Here is a tiny trained network, its code and every weight. The questions are about switching its units off for an input and a class, where a switched-off unit gives its printed mean instead of its output.

import numpy as np


def w(rows, s, z=0):
    codes = np.array(rows[::2]) - 128.0
    scale = np.full(codes.shape[1], s)
    scale[-1] = z or s
    return codes * scale


def norm(h):
    return h / np.sqrt((h * h).mean(-1, keepdims=True) + 1e-5)


def f(y):
    return y / 2 * (1 + np.tanh(0.7978845608 * (y + 0.044715 * y**3)))


def log_softmax(a):
    a = a - a.max(-1, keepdims=True)
    return a - np.log(np.exp(a).sum(-1, keepdims=True))


def net(x, mask):
    res = np.array(x, float).reshape(1, 8) / 4 @ E
    u = 0
    for l in range(4):
        y = f(norm(res) @ A[l][:, :-1].T + A[l][:, -1])
        res = res + np.where(mask[u : u + 3], y, B[l][:, -1]) @ B[l][:, :-1]
        u += 3
    return log_softmax(norm(res)[-1] @ U[:, :-1].T + U[:, -1])


A, B = {}, {}
E = w([
[167,77,132,79,169,130,147,79,3],'x0',
[226,73,116,154,157,175,155,90,163],'x1',
[112,141,220,169,85,90,154,135,98],'x2',
[148,137,57,200,69,87,124,81,181],'x3',
[101,142,127,196,73,43,117,27,110],'x4',
[126,167,83,146,120,149,144,126,157],'x5',
[120,118,95,114,104,56,103,157,157],'x6',
[157,69,203,139,108,94,137,139,113],'x7',
],0.00043)
A[0] = w([
[163,103,132,223,38,35,117,55,145,2],'0.n0',
[177,154,7,147,131,136,121,102,192,35],'0.n1',
[183,102,155,172,123,203,164,96,127,17],'0.n2',
],0.0018,0.00081)
B[0] = w([
[60,154,101,50,177,197,177,165,109,254],'0.n0',
[119,82,248,125,99,98,126,176,125,248],'0.n1',
[128,206,87,165,138,153,148,105,161,89],'0.n2',
],0.0014,0.00031)
A[1] = w([
[193,180,156,254,133,249,225,49,151,2],'1.n0',
[184,67,111,107,163,123,130,81,104,108],'1.n1',
[138,152,90,51,206,218,70,224,118,139],'1.n2',
],0.0018,0.00081)
B[1] = w([
[197,173,171,164,82,181,142,106,125,236],'1.n0',
[108,156,80,146,151,127,84,77,157,173],'1.n1',
[61,121,122,146,184,207,255,82,135,254],'1.n2',
],0.0016,0.00049)
A[2] = w([
[181,56,220,91,183,133,148,138,39,121],'2.n0',
[201,49,92,147,142,166,142,231,252,2],'2.n1',
[52,215,109,173,68,92,112,185,238,13],'2.n2',
],0.002,0.00072)
B[2] = w([
[55,151,144,184,64,125,73,184,247,218],'2.n0',
[154,127,57,46,54,13,211,113,69,207],'2.n1',
[67,30,47,250,116,188,17,89,176,254],'2.n2',
],0.0017,0.00065)
A[3] = w([
[194,116,42,106,183,124,94,19,116,1],'3.n0',
[75,188,111,122,105,48,97,103,3,37],'3.n1',
[108,118,245,117,105,105,96,204,157,85],'3.n2',
],0.0022,0.00057)
B[3] = w([
[130,110,251,128,156,77,47,211,162,251],'3.n0',
[190,199,43,71,153,137,125,43,115,221],'3.n1',
[133,165,181,123,76,77,111,185,33,213],'3.n2',
],0.0023,0.0003)
U = w([
[126,241,35,49,164,83,68,9,38,83],'0',
[192,78,218,95,222,68,16,120,194,2],'1',
[249,191,208,231,72,222,184,72,157,168],'2',
[10,73,29,254,61,142,23,117,204,207],'3',
[48,109,115,54,238,241,240,185,137,202],'4',
[194,41,26,57,63,18,207,173,192,54],'5',
[69,169,233,112,34,54,112,231,17,154],'6',
],0.0061,0.00097)

Each question gives the input, the list of numbers given to net, and the class t.
The units are the neurons (one row each of A and B). Each row of codes is followed by its name. A weight is (code - 128) times the scale printed after its matrix; where a second scale follows, it is the last column's (A, B and U).
mask holds one flag per neuron, layer by layer. A switched-off neuron (its flag False) gives its mean, the last column of its row in B, instead of its output. The means were averaged over made-up inputs and are rounded, as every weight is.
A unit's drop is (log p(t) with every unit on - log p(t) with that unit switched off) / (log p(t) with every unit on - log p(t) with every unit switched off).
The circuit of an input: a set's keep is (log p(t) with only the set's units on - log p(t) with every unit switched off) / (log p(t) with every unit on - log p(t) with every unit switched off). Starting from all 12 units, units are removed one at a time, each time the one whose removal leaves the highest keep (on an exact tie, the one counted first), for as long as the keep stays at least 0.8.
circuit, biggest first: the units of the circuit, biggest drop first
top k neurons: the k neurons with the biggest drops, biggest first
top k neurons in layer l: the k neurons of layer l with the biggest drops, biggest first
drop when u is switched off: that unit's drop, to one decimal
input [0,8,2,4,5,-7,5,-8], class 1: circuit, biggest first -> (3.n0, 2.n0)
input [0,-2,3,-5,4,4,3,-3], class 0: circuit, biggest first -> (3.n1)
input [5,5,0,-3,6,-5,2,1], class 1: top 4 neurons -> (1.n1, 0.n1, 3.n0, 2.n1)
input [3,8,-7,-1,4,5,5,-1], class 1: top 2 neurons -> (3.n0, 1.n1)
input [-8,8,6,-1,-2,-3,5,7], class 5: top 4 neurons -> (2.n1, 0.n1, 3.n0, 0.n0)
input [-6,6,-6,-6,1,8,-4,-1], class 2: top 2 neurons -> (1.n0, 0.n0)
input [-1,3,0,0,4,-3,-2,-7], class 2: top 2 neurons -> (1.n0, 0.n1)
input [3,2,-3,-8,-5,-3,5,7], class 6: circuit, biggest first -> (3.n2, 2.n0)
input [-4,-4,8,-6,6,-1,0,-7], class 3: top 3 neurons -> (2.n2, 2.n1, 0.n1)
input [0,6,-4,5,1,6,8,-3], class 5: top 3 neurons -> (2.n1, 0.n1, 2.n0)
input [6,-1,-5,5,8,-4,-4,0], class 1: top 3 neurons -> (3.n0, 2.n1, 1.n1)
input [7,8,-3,7,7,-2,-5,-1], class 1: top 2 neurons -> (3.n0, 1.n2)
input [-1,3,0,3,-1,6,6,-4], class 5: top 2 neurons -> (2.n1, 0.n1)
input [-3,6,2,-6,7,-8,8,-4], class 6: circuit, biggest first -> (3.n2)
input [-4,5,-4,-5,-6,8,8,2], class 5: top 2 neurons -> (2.n1, 0.n0)
input [-5,6,-5,4,4,-5,-7,-8], class 2: top 3 neurons -> (1.n0, 0.n1, 2.n0)
input [1,4,8,5,4,-4,2,7], class 6: top 2 neurons -> (3.n2, 0.n0)
input [1,-6,1,8,-4,-8,6,2], class 0: circuit, biggest first -> (3.n1, 2.n0)
input [-1,-2,-3,6,-8,7,0,-4], class 5: top 2 neurons in layer 0 -> (0.n0, 0.n1)
input [1,7,-5,0,1,-3,0,-7], class 1: circuit, biggest first -> (3.n0)
input [-4,6,-2,4,4,-5,0,4], class 5: circuit, biggest first -> (2.n1, 0.n0)
input [6,-2,3,-2,4,1,-5,1], class 0: top 2 neurons in layer 3 -> (3.n1, 3.n0)
input [4,-5,0,0,4,2,8,6], class 0: drop when 0.n1 is switched off -> 0.1
input [5,6,-4,-3,-2,-1,8,-6], class 1: drop when 3.n2 is switched off -> -0.1
input [6,-4,5,1,4,-7,2,-2], class 0: drop when 3.n1 is switched off -> 1.0
